Here is a tiny trained network, its code and every weight. The questions are about switching its units off for an input and a class, where a switched-off unit gives its printed mean instead of its output.

import numpy as np


def w(rows, s, z=0):
    codes = np.array(rows[::2]) - 128.0
    scale = np.full(codes.shape[1], s)
    scale[-1] = z or s
    return codes * scale


def f(y):
    return np.maximum(y, 0)


def log_softmax(a):
    a = a - a.max(-1, keepdims=True)
    return a - np.log(np.exp(a).sum(-1, keepdims=True))


def net(x, mask):
    res = np.array(x, float).reshape(1, 5) / 4 @ E
    y = f(res @ A[0][:, :-1].T + A[0][:, -1])
    res = res + np.where(mask, y, B[0][:, -1]) @ B[0][:, :-1]
    return log_softmax(res[-1] @ U[:, :-1].T + U[:, -1])


A, B = {}, {}
E = w([
[194,87,88,75,91],'x0',
[40,191,96,132,141],'x1',
[161,113,136,210,137],'x2',
[69,144,117,168,111],'x3',
[83,2,75,105,145],'x4',
],0.0086)
A[0] = w([
[114,179,160,181,161,205],'neuron 0',
[79,103,82,54,132,178],'neuron 1',
[38,89,93,103,152,253],'neuron 2',
[228,85,122,28,69,220],'neuron 3',
[113,130,143,149,115,87],'neuron 4',
[103,255,195,161,138,191],'neuron 5',
[165,78,128,223,130,193],'neuron 6',
[99,126,132,102,156,178],'neuron 7',
[165,116,105,114,85,136],'neuron 8',
],0.009,0.0036)
B[0] = w([
[88,147,203,218,93,209],'neuron 0',
[95,145,57,16,106,178],'neuron 1',
[47,76,51,89,83,199],'neuron 2',
[209,193,110,90,195,236],'neuron 3',
[103,129,163,115,155,137],'neuron 4',
[87,238,255,174,82,254],'neuron 5',
[164,20,115,239,167,199],'neuron 6',
[145,129,98,107,49,153],'neuron 7',
[162,119,115,107,136,160],'neuron 8',
],0.0078,0.0097)
U = w([
[135,9,104,254,170,77],'0',
[244,164,127,102,219,125],'1',
[81,219,217,204,102,215],'2',
[37,133,39,23,110,10],'3',
],0.0076,0.0013)

Each question gives the input, the list of numbers given to net, and the class t.
The units are the neurons (one row each of A and B). Each row of codes is followed by its name. A weight is (code - 128) times the scale printed after its matrix; where a second scale follows, it is the last column's (A, B and U).
mask holds one flag per neuron, in row order. A switched-off neuron (its flag False) gives its mean, the last column of its row in B, instead of its output. The means were averaged over made-up inputs and are rounded, as every weight is.
A unit's drop is (log p(t) with every unit on - log p(t) with that unit switched off) / (log p(t) with every unit on - log p(t) with every unit switched off).
The circuit of an input: a set's keep is (log p(t) with only the set's units on - log p(t) with every unit switched off) / (log p(t) with every unit on - log p(t) with every unit switched off). Starting from all 9 units, units are removed one at a time, each time the one whose removal leaves the highest keep (on an exact tie, the one counted first), for as long as the keep stays at least 0.8.
units of the circuit, in order: the units of the circuit, biggest drop first
top k neurons: the k neurons with the biggest drops, biggest first
drop of u: that unit's drop, to one decimal
input [-7,-4,5,-2,0], class 0: top neuron => [neuron 6]
input [-4,0,6,-2,1], class 0: units of the circuit, in order => [neuron 6; neuron 5]
input [1,-1,1,4,6], class 3: top 2 neurons => [neuron 1; neuron 2]
input [0,1,7,7,1], class 0: units of the circuit, in order => [neuron 6; neuron 5]
input [2,2,-6,-4,-4], class 1: units of the circuit, in order => [neuron 0; neuron 3]
input [5,-8,4,6,-7], class 1: units of the circuit, in order => [neuron 3; neuron 5]
input [5,-6,-4,8,-6], class 1: units of the circuit, in order => [neuron 3; neuron 0]
input [-5,-7,2,1,-1], class 0: top 2 neurons => [neuron 6; neuron 5]
input [2,3,3,3,1], class 0: top 3 neurons => [neuron 5; neuron 3; neuron 1]
input [2,-3,5,8,-2], class 0: top 2 neurons => [neuron 6; neuron 5]
input [-6,1,-4,4,2], class 3: top 3 neurons => [neuron 2; neuron 1; neuron 6]
input [5,1,2,8,4], class 3: units of the circuit, in order => [neuron 1; neuron 2]
input [-1,6,-7,8,1], class 3: top 2 neurons => [neuron 2; neuron 1]
input [6,-7,-3,-2,8], class 1: drop of neuron 3 => 2.2
input [5,6,7,3,7], class 3: drop of neuron 0 => 0.2
input [6,-7,2,5,-8], class 1: drop of neuron 3 => 0.4
input [0,7,2,-2,3], class 3: drop of neuron 0 => 0.0
